Here is a tiny trained network, its code and every weight. The questions are about switching its units off for an input and a class, where a switched-off unit gives its printed mean instead of its output.

import numpy as np


def w(rows, s, z=0):
    codes = np.array(rows[::2]) - 128.0
    scale = np.full(codes.shape[1], s)
    scale[-1] = z or s
    return codes * scale


def f(y):
    return y / 2 * (1 + np.tanh(0.7978845608 * (y + 0.044715 * y**3)))


def log_softmax(a):
    a = a - a.max(-1, keepdims=True)
    return a - np.log(np.exp(a).sum(-1, keepdims=True))


def net(x, mask):
    res = np.array(x, float).reshape(1, 4) / 4 @ E
    y = f(res @ A[0][:, :-1].T + A[0][:, -1])
    res = res + np.where(mask, y, B[0][:, -1]) @ B[0][:, :-1]
    return log_softmax(res[-1] @ U[:, :-1].T + U[:, -1])


A, B = {}, {}
E = w([
[164,122,122,73,107,133,180,47],'x0',
[136,88,178,154,252,165,175,136],'x1',
[147,154,113,142,117,216,83,109],'x2',
[154,161,82,174,167,98,123,134],'x3',
],0.015)
A[0] = w([
[141,140,109,181,179,149,159,173,116],'neuron 1',
[135,36,227,111,166,171,193,64,161],'neuron 2',
[168,130,97,77,44,66,119,59,254],'neuron 3',
[123,167,76,71,47,166,170,100,169],'neuron 4',
[91,129,105,155,121,2,127,148,132],'neuron 5',
[153,116,118,107,166,89,246,81,217],'neuron 6',
[66,76,217,143,128,117,82,176,175],'neuron 7',
],0.01,0.0029)
B[0] = w([
[114,50,107,131,159,145,93,67,183],'neuron 1',
[87,180,157,81,90,167,145,169,251],'neuron 2',
[142,7,24,176,172,97,141,116,233],'neuron 3',
[75,92,129,140,69,141,106,78,211],'neuron 4',
[183,175,84,141,140,45,196,128,205],'neuron 5',
[126,130,126,138,126,149,149,193,225],'neuron 6',
[96,165,105,173,73,118,170,148,205],'neuron 7',
],0.013,0.014)
U = w([
[204,99,45,152,155,70,146,157,217],'0',
[114,69,48,167,137,138,75,27,95],'1',
[92,247,141,113,89,151,146,221,186],'2',
[161,144,172,98,196,221,110,106,94],'3',
[211,186,170,45,150,78,102,111,3],'4',
],0.011,0.0046)

Each question gives the input, the list of numbers given to net, and the class t.
The units are the neurons (one row each of A and B). Each row of codes is followed by its name. A weight is (code - 128) times the scale printed after its matrix; where a second scale follows, it is the last column's (A, B and U).
mask holds one flag per neuron, in row order. A switched-off neuron (its flag False) gives its mean, the last column of its row in B, instead of its output. The means were averaged over made-up inputs and are rounded, as every weight is.
A unit's drop is (log p(t) with every unit on - log p(t) with that unit switched off) / (log p(t) with every unit on - log p(t) with every unit switched off).
The circuit of an input: a set's keep is (log p(t) with only the set's units on - log p(t) with every unit switched off) / (log p(t) with every unit on - log p(t) with every unit switched off). Starting from all 7 units, units are removed one at a time, each time the one whose removal leaves the highest keep (on an exact tie, the one counted first), for as long as the keep stays at least 0.8.
circuit, biggest first: the units of the circuit, biggest drop first
unit that matters most: the unit with the biggest drop
top k neurons: the k neurons with the biggest drops, biggest first
drop when u is switched off: that unit's drop, to one decimal
input [5,-5,1,6], class 1: circuit, biggest first -> neuron 4
input [-1,5,-8,1], class 2: top 2 neurons -> neuron 3; neuron 2
input [8,-1,2,6], class 1: top 2 neurons -> neuron 4; neuron 5
input [-3,5,1,2], class 3: top 3 neurons -> neuron 3; neuron 4; neuron 1
input [-8,-8,0,-4], class 0: top 2 neurons -> neuron 2; neuron 5
input [0,6,3,2], class 3: circuit, biggest first -> neuron 1; neuron 3
input [-7,-7,2,-3], class 1: top 2 neurons -> neuron 2; neuron 6
input [5,7,5,3], class 3: top 2 neurons -> neuron 1; neuron 7
input [3,7,2,1], class 3: top 3 neurons -> neuron 1; neuron 7; neuron 5
input [-6,6,7,1], class 1: top 2 neurons -> neuron 1; neuron 2
input [-7,-7,8,5], class 1: top 4 neurons -> neuron 2; neuron 6; neuron 7; neuron 5
input [-5,5,0,8], class 1: top 2 neurons -> neuron 1; neuron 6
input [-8,1,5,4], class 1: top 2 neurons -> neuron 1; neuron 2
input [7,3,-2,1], class 2: unit that matters most -> neuron 2
input [-5,-6,7,-1], class 1: drop when neuron 2 is switched off -> 0.1
input [6,7,5,-2], class 2: drop when neuron 2 is switched off -> 0.7
input [-6,8,-6,-8], class 2: drop when neuron 7 is switched off -> 0.0
